Below is a small trained network, with its code and all its weights. Each question gives an input and a class and asks what happens when units are switched off, that is, made to give their printed mean instead of their output.

import numpy as np


def w(rows, s, z=0):
    codes = np.array(rows[::2]) - 128.0
    scale = np.full(codes.shape[1], s)
    scale[-1] = z or s
    return codes * scale


def f(y):
    return y / 2 * (1 + np.tanh(0.7978845608 * (y + 0.044715 * y**3)))


def log_softmax(a):
    a = a - a.max(-1, keepdims=True)
    return a - np.log(np.exp(a).sum(-1, keepdims=True))


def net(x, mask):
    res = np.array(x, float).reshape(1, 2) / 4 @ E
    y = f(res @ A[0][:, :-1].T + A[0][:, -1])
    res = res + np.where(mask, y, B[0][:, -1]) @ B[0][:, :-1]
    return log_softmax(res[-1] @ U[:, :-1].T + U[:, -1])


A, B = {}, {}
E = w([
[124,187,159,229,152,113,219],'x0',
[3,159,91,156,163,115,88],'x1',
],0.017)
A[0] = w([
[114,165,186,172,145,90,179,221],'n1',
[104,69,104,44,128,143,84,202],'n2',
[176,166,168,155,156,131,175,137],'n3',
[183,72,115,83,59,158,115,131],'n4',
[143,57,128,57,106,149,65,192],'n5',
[81,130,82,112,172,122,76,98],'n6',
[157,77,96,70,69,119,135,79],'n7',
[129,109,118,58,115,109,58,226],'n8',
[231,116,188,144,113,140,140,138],'n9',
[162,151,108,117,118,104,132,109],'n10',
[124,105,114,106,132,144,87,133],'n11',
[60,116,65,109,133,126,77,130],'n12',
[129,129,125,125,126,115,126,76],'n13',
[53,149,91,136,152,112,118,254],'n14',
[74,133,148,157,163,105,140,9],'n15',
[98,113,132,87,104,147,90,97],'n16',
[254,111,157,132,127,118,152,159],'n17',
[146,51,124,86,112,136,109,102],'n18',
[175,77,154,61,99,160,107,128],'n19',
],0.016,0.0095)
B[0] = w([
[188,168,235,220,122,181,73,219],'n1',
[99,5,105,45,99,103,171,241],'n2',
[172,113,198,130,58,135,103,191],'n3',
[130,147,221,113,76,215,174,226],'n4',
[66,145,162,67,123,155,153,254],'n5',
[148,90,103,100,183,59,131,186],'n6',
[141,141,180,102,60,187,174,198],'n7',
[61,46,114,38,117,150,160,236],'n8',
[163,73,107,120,174,43,120,221],'n9',
[124,112,110,123,175,126,114,139],'n10',
[105,19,124,66,109,93,170,173],'n11',
[137,67,78,114,200,50,117,203],'n12',
[120,135,128,97,88,89,120,122],'n13',
[94,163,85,190,158,144,48,220],'n14',
[88,163,181,155,152,155,123,161],'n15',
[182,57,123,96,108,78,154,174],'n16',
[145,86,116,101,191,45,109,236],'n17',
[117,151,174,82,107,188,163,199],'n18',
[113,125,195,99,90,240,175,225],'n19',
],0.012,0.026)
U = w([
[84,194,122,187,187,146,78,175],'0',
[110,114,26,110,128,53,136,1],'1',
[109,142,22,171,136,108,84,210],'2',
[119,116,148,91,59,131,183,148],'3',
[141,246,168,195,49,248,103,138],'4',
[134,206,112,133,94,96,156,87],'5',
[221,144,162,171,84,103,110,130],'6',
],0.012,0.0083)

Each question gives the input, the list of numbers given to net, and the class t.
The units are the neurons (one row each of A and B). Each row of codes is followed by its name. A weight is (code - 128) times the scale printed after its matrix; where a second scale follows, it is the last column's (A, B and U).
mask holds one flag per neuron, in row order. A switched-off neuron (its flag False) gives its mean, the last column of its row in B, instead of its output. The means were averaged over made-up inputs and are rounded, as every weight is.
A unit's drop is (log p(t) with every unit on - log p(t) with that unit switched off) / (log p(t) with every unit on - log p(t) with every unit switched off).
most important unit: the unit with the biggest drop
top k neurons: the k neurons with the biggest drops, biggest first
drop when u is switched off: that unit's drop, to one decimal
input [7,7], class 4: top 2 neurons => n1, n17
input [4,5], class 0: top 2 neurons => n4, n19
input [-7,5], class 1: most important unit => n12
input [3,4], class 0: top 2 neurons => n4, n19
input [7,-1], class 6: top 2 neurons => n19, n4
input [-6,4], class 1: top 3 neurons => n12, n6, n1
input [2,3], class 0: top 3 neurons => n4, n19, n7
input [7,8], class 0: top 2 neurons => n4, n19
input [1,2], class 0: top 2 neurons => n4, n19
input [0,1], class 2: drop when n4 is switched off => 0.2
input [1,6], class 0: drop when n2 is switched off => 0.1
input [8,7], class 4: drop when n1 is switched off => 0.2
input [7,6], class 4: drop when n1 is switched off => 0.1
input [-3,2], class 1: top neuron => n4
